Here is a tiny trained network, its code and every weight. The questions are about switching its units off for an input and a target symbol, where a switched-off unit gives its printed mean instead of its output.

import numpy as np


def w(rows, s, z=0):
    codes = np.array(rows[::2]) - 128.0
    scale = np.full(codes.shape[1], s)
    scale[-1] = z or s
    return codes * scale


def norm(h):
    return h / np.sqrt((h * h).mean(-1, keepdims=True) + 1e-5)


def f(y):
    return y / 2 * (1 + np.tanh(0.7978845608 * (y + 0.044715 * y**3)))


def softmax(a):
    e = np.exp(a - a.max(-1, keepdims=True))
    return e / e.sum(-1, keepdims=True)


def log_softmax(a):
    a = a - a.max(-1, keepdims=True)
    return a - np.log(np.exp(a).sum(-1, keepdims=True))


def net(x, mask):
    ids = ['γδλστψ'.index(c) for c in x.split()]
    T = len(ids)
    res = E[ids] + P[:T]
    u = 0
    for l in range(3):
        q, k, v = (norm(res) @ M[l].T for M in (Q, K, V))
        z = softmax(np.where(np.tri(T) > 0, q @ k.T / 3**0.5, -1e9)) @ v
        res = res + np.where(mask[u], z, O[l][:, -1]) @ O[l][:, :-1]
        u += 1
        y = f(norm(res) @ A[l][:, :-1].T + A[l][:, -1])
        res = res + np.where(mask[u : u + 4], y, B[l][:, -1]) @ B[l][:, :-1]
        u += 4
    return log_softmax(norm(res)[-1] @ U[:, :-1].T + U[:, -1])


Q, K, V, O, A, B = {}, {}, {}, {}, {}, {}
E = w([
[116,101,117,156,54,129,150,194,152,157,177],'γ',
[200,159,79,87,94,117,102,155,111,171,90],'δ',
[150,145,149,145,69,54,108,75,141,118,121],'λ',
[126,142,118,152,165,33,121,115,131,169,172],'σ',
[102,211,198,89,141,139,75,194,113,69,181],'τ',
[103,150,151,124,135,156,123,76,124,247,147],'ψ',
],0.015)
P = w([
[192,65,44,126,126,125,114,146,11,139,163],'0',
[173,125,112,149,101,126,157,139,96,137,149],'1',
[172,164,133,133,90,124,190,144,130,137,131],'2',
[144,172,143,113,104,115,197,141,146,126,124],'3',
[113,178,134,115,113,115,181,148,159,126,109],'4',
[88,170,130,107,117,107,155,158,171,133,101],'5',
[88,151,137,105,122,113,124,153,180,139,114],'6',
[98,139,128,100,129,121,95,151,188,137,125],'7',
[114,129,118,101,143,128,73,140,193,135,134],'8',
[134,130,111,109,147,135,53,131,196,130,151],'9',
[165,126,101,128,144,150,33,120,201,129,170],'10',
],0.012)
Q[0] = w([
[171,107,123,184,121,209,115,108,178,89,182],'L0H0',
[214,112,122,125,112,94,2,134,152,169,230],'L0H0',
[80,148,139,104,57,22,128,170,195,190,158],'L0H0',
],0.0064)
K[0] = w([
[168,110,93,133,142,114,87,102,111,131,140],'L0H0',
[110,84,125,129,145,158,2,129,174,130,155],'L0H0',
[86,168,143,89,132,117,93,152,189,155,101],'L0H0',
],0.0095)
V[0] = w([
[110,40,77,221,44,2,253,87,159,140,65],'L0H0',
[224,167,90,112,156,82,53,5,101,217,83],'L0H0',
[240,141,29,109,84,75,118,190,130,2,91],'L0H0',
],0.0046)
O[0] = w([
[167,2,70,113,141,178,88,109,121,101,165,6],'L0H0',
[45,55,117,110,152,109,160,187,166,115,53,112],'L0H0',
[71,131,161,70,80,84,86,128,71,176,181,180],'L0H0',
],0.0077,0.0023)
A[0] = w([
[158,142,156,68,155,187,65,72,93,128,173,96],'L0N0',
[182,170,135,154,158,139,149,134,172,60,85,66],'L0N1',
[229,146,145,253,118,242,72,111,71,96,211,2],'L0N2',
[142,91,95,214,157,152,103,11,153,126,163,59],'L0N3',
],0.0065,0.0041)
B[0] = w([
[112,96,100,128,72,144,123,175,154,121,103,115],'L0N0',
[127,99,179,234,120,152,119,178,114,134,31,81],'L0N1',
[36,175,2,141,111,104,137,66,79,95,58,254],'L0N2',
[235,72,96,142,121,169,151,70,189,115,205,58],'L0N3',
],0.0071,0.00058)
Q[1] = w([
[137,130,114,172,16,111,173,246,210,119,199],'L1H0',
[215,209,69,107,71,60,94,159,113,186,61],'L1H0',
[77,166,127,178,101,146,187,17,194,254,117],'L1H0',
],0.0076)
K[1] = w([
[179,252,147,122,128,141,37,92,193,109,194],'L1H0',
[2,212,206,89,114,63,117,171,165,137,132],'L1H0',
[138,148,86,160,172,167,116,185,211,23,73],'L1H0',
],0.0083)
V[1] = w([
[175,107,115,88,113,84,70,121,160,53,60],'L1H0',
[150,158,133,80,205,199,85,97,65,154,90],'L1H0',
[104,84,78,101,80,254,102,218,130,151,131],'L1H0',
],0.0093)
O[1] = w([
[191,158,214,173,11,83,169,121,99,113,127,1],'L1H0',
[87,149,218,66,116,174,144,145,154,254,135,12],'L1H0',
[133,166,51,33,70,126,173,216,126,78,41,156],'L1H0',
],0.0082,0.0037)
A[1] = w([
[127,129,184,121,88,52,159,2,226,135,44,152],'L1N0',
[104,92,198,145,64,115,6,114,208,240,110,6],'L1N1',
[55,101,199,75,220,226,182,74,217,150,118,176],'L1N2',
[142,67,148,8,254,59,101,189,88,7,44,15],'L1N3',
],0.0049,0.0021)
B[1] = w([
[189,218,57,143,51,78,70,200,86,151,94,164],'L1N0',
[145,101,12,165,157,172,129,179,99,209,154,254],'L1N1',
[168,130,143,105,139,159,70,145,183,95,35,196],'L1N2',
[129,162,142,221,132,149,122,2,96,143,198,177],'L1N3',
],0.0069,0.0027)
Q[2] = w([
[50,166,207,100,209,134,58,105,92,63,162],'L2H0',
[108,183,89,163,182,134,98,137,206,171,106],'L2H0',
[123,168,134,217,222,121,149,132,254,145,65],'L2H0',
],0.0077)
K[2] = w([
[117,210,93,206,116,102,221,80,172,254,130],'L2H0',
[166,203,196,110,208,106,67,119,49,162,88],'L2H0',
[70,230,184,190,176,202,137,186,67,81,202],'L2H0',
],0.006)
V[2] = w([
[54,254,232,33,200,207,55,125,22,5,126],'L2H0',
[187,89,93,120,112,239,140,89,146,219,25],'L2H0',
[14,137,192,230,20,149,211,167,230,201,200],'L2H0',
],0.0045)
O[2] = w([
[200,131,155,187,106,255,168,139,110,109,126,255],'L2H0',
[65,68,135,104,100,120,87,150,185,149,154,16],'L2H0',
[164,134,4,150,144,141,114,109,124,39,77,97],'L2H0',
],0.0081,0.0046)
A[2] = w([
[170,95,152,170,182,212,147,93,141,193,233,1],'L2N0',
[171,2,202,87,52,70,147,144,177,103,12,176],'L2N1',
[196,85,204,201,60,89,140,137,58,45,91,88],'L2N2',
[88,50,65,98,108,99,48,146,69,179,156,96],'L2N3',
],0.0063,0.0031)
B[2] = w([
[134,117,98,60,140,86,128,174,113,95,95,253],'L2N0',
[129,191,152,120,104,137,52,97,99,166,186,198],'L2N1',
[33,181,87,81,106,251,118,80,228,119,94,158],'L2N2',
[142,115,172,186,200,157,144,76,180,101,64,255],'L2N3',
],0.011,0.0033)
U = w([
[135,133,1,88,144,92,99,154,68,14,135,36],'γ',
[137,189,166,91,99,76,111,199,27,183,200,248],'δ',
[61,121,104,164,57,198,62,16,119,133,197,77],'λ',
[177,50,196,194,179,58,112,107,130,124,144,203],'σ',
[201,131,225,126,102,210,220,144,168,35,41,168],'τ',
[96,114,131,84,182,169,97,179,251,178,90,3],'ψ',
],0.0059,0.0026)

Each question gives the input, a string of symbols that net reads in full, and the target symbol t.
The units are the heads (3 rows each of Q, K, V and O) and the neurons (one row each of A and B). Each row of codes is followed by its name. A weight is (code - 128) times the scale printed after its matrix; where a second scale follows, it is the last column's (O, A, B and U).
mask holds one flag per unit, layer by layer, with each layer's heads first. A switched-off unit (its flag False) gives its mean, the last column of its rows in O or B, instead of its output. The means were averaged over made-up inputs and are rounded, as every weight is.
A unit's drop is (log p(t) with every unit on - log p(t) with that unit switched off) / (log p(t) with every unit on - log p(t) with every unit switched off).
The circuit of an input: a set's keep is (log p(t) with only the set's units on - log p(t) with every unit switched off) / (log p(t) with every unit on - log p(t) with every unit switched off). Starting from the 12 units with the biggest drops (on a tie, the unit counted first), units are removed one at a time, each time the one whose removal leaves the highest keep (on an exact tie, the one counted first), for as long as the keep stays at least 0.8.
circuit, biggest first: the units of the circuit, biggest drop first
most important unit: the unit with the biggest drop
top k neurons: the k neurons with the biggest drops, biggest first
k most important neurons of layer l: the k neurons of layer l with the biggest drops, biggest first
drop when u is switched off: that unit's drop, to one decimal
input λ γ τ γ δ γ γ γ λ, target σ: most important neuron of layer 0 : [L0N2]
input σ ψ δ σ γ γ ψ, target δ: circuit, biggest first : [L0H0; L1H0; L2H0; L2N1]
input τ γ λ, target δ: circuit, biggest first : [L0H0; L2N3]
input δ γ λ δ, target γ: circuit, biggest first : [L1H0; L0H0]
input γ δ δ δ γ δ δ γ δ τ, target δ: circuit, biggest first : [L0H0; L2N3]
input γ γ τ λ, target δ: 2 most important neurons of layer 1 : [L1N0; L1N2]
input δ ψ γ γ δ, target ψ: circuit, biggest first : [L0H0; L2H0; L2N3]
input ψ γ σ γ δ ψ σ δ λ ψ, target σ: circuit, biggest first : [L1H0; L0H0]
input γ δ λ, target λ: circuit, biggest first : [L2N2; L0H0]
input τ γ γ γ, target λ: top 2 neurons : [L0N2; L2N0]
input σ γ γ λ τ, target δ: circuit, biggest first : [L0H0; L2H0; L1H0]
input λ σ ψ ψ, target ψ: circuit, biggest first : [L2H0; L0H0]
input σ δ τ ψ γ γ λ γ γ, target σ: circuit, biggest first : [L0H0; L1H0]
input γ ψ σ γ, target ψ: circuit, biggest first : [L0H0; L1H0; L0N3; L2H0]
input τ ψ γ σ, target τ: circuit, biggest first : [L2H0]
input τ γ ψ σ, target τ: circuit, biggest first : [L0H0; L2H0]
input ψ ψ τ ψ δ σ ψ, target τ: circuit, biggest first : [L2H0; L0H0]
input δ ψ τ γ τ, target γ: circuit, biggest first : [L2H0; L0H0; L1H0]
input σ τ δ λ γ δ, target σ: 2 most important neurons of layer 2 : [L2N3; L2N2]
input λ δ σ σ δ, target σ: most important unit : L2H0
input δ δ ψ δ ψ, target δ: top 2 neurons : [L2N1; L2N3]
input ψ ψ γ τ γ γ λ, target σ: top 3 neurons : [L2N3; L1N2; L2N2]
input γ γ γ λ λ, target λ: top 2 neurons : [L2N2; L2N1]
input γ δ δ σ τ γ δ, target δ: 2 most important neurons of layer 2 : [L2N3; L2N2]
input γ γ σ σ σ, target σ: drop when L2N0 is switched off : 0.0
input λ γ λ γ δ δ λ ψ γ γ δ, target λ: drop when L2N0 is switched off : 0.1
input γ τ γ τ, target γ: drop when L1N2 is switched off : 0.0
input τ τ λ γ ψ γ λ τ ψ γ γ, target τ: drop when L2H0 is switched off : 1.5
input σ γ γ ψ γ δ τ τ σ ψ τ, target τ: top neuron : [L0N1]
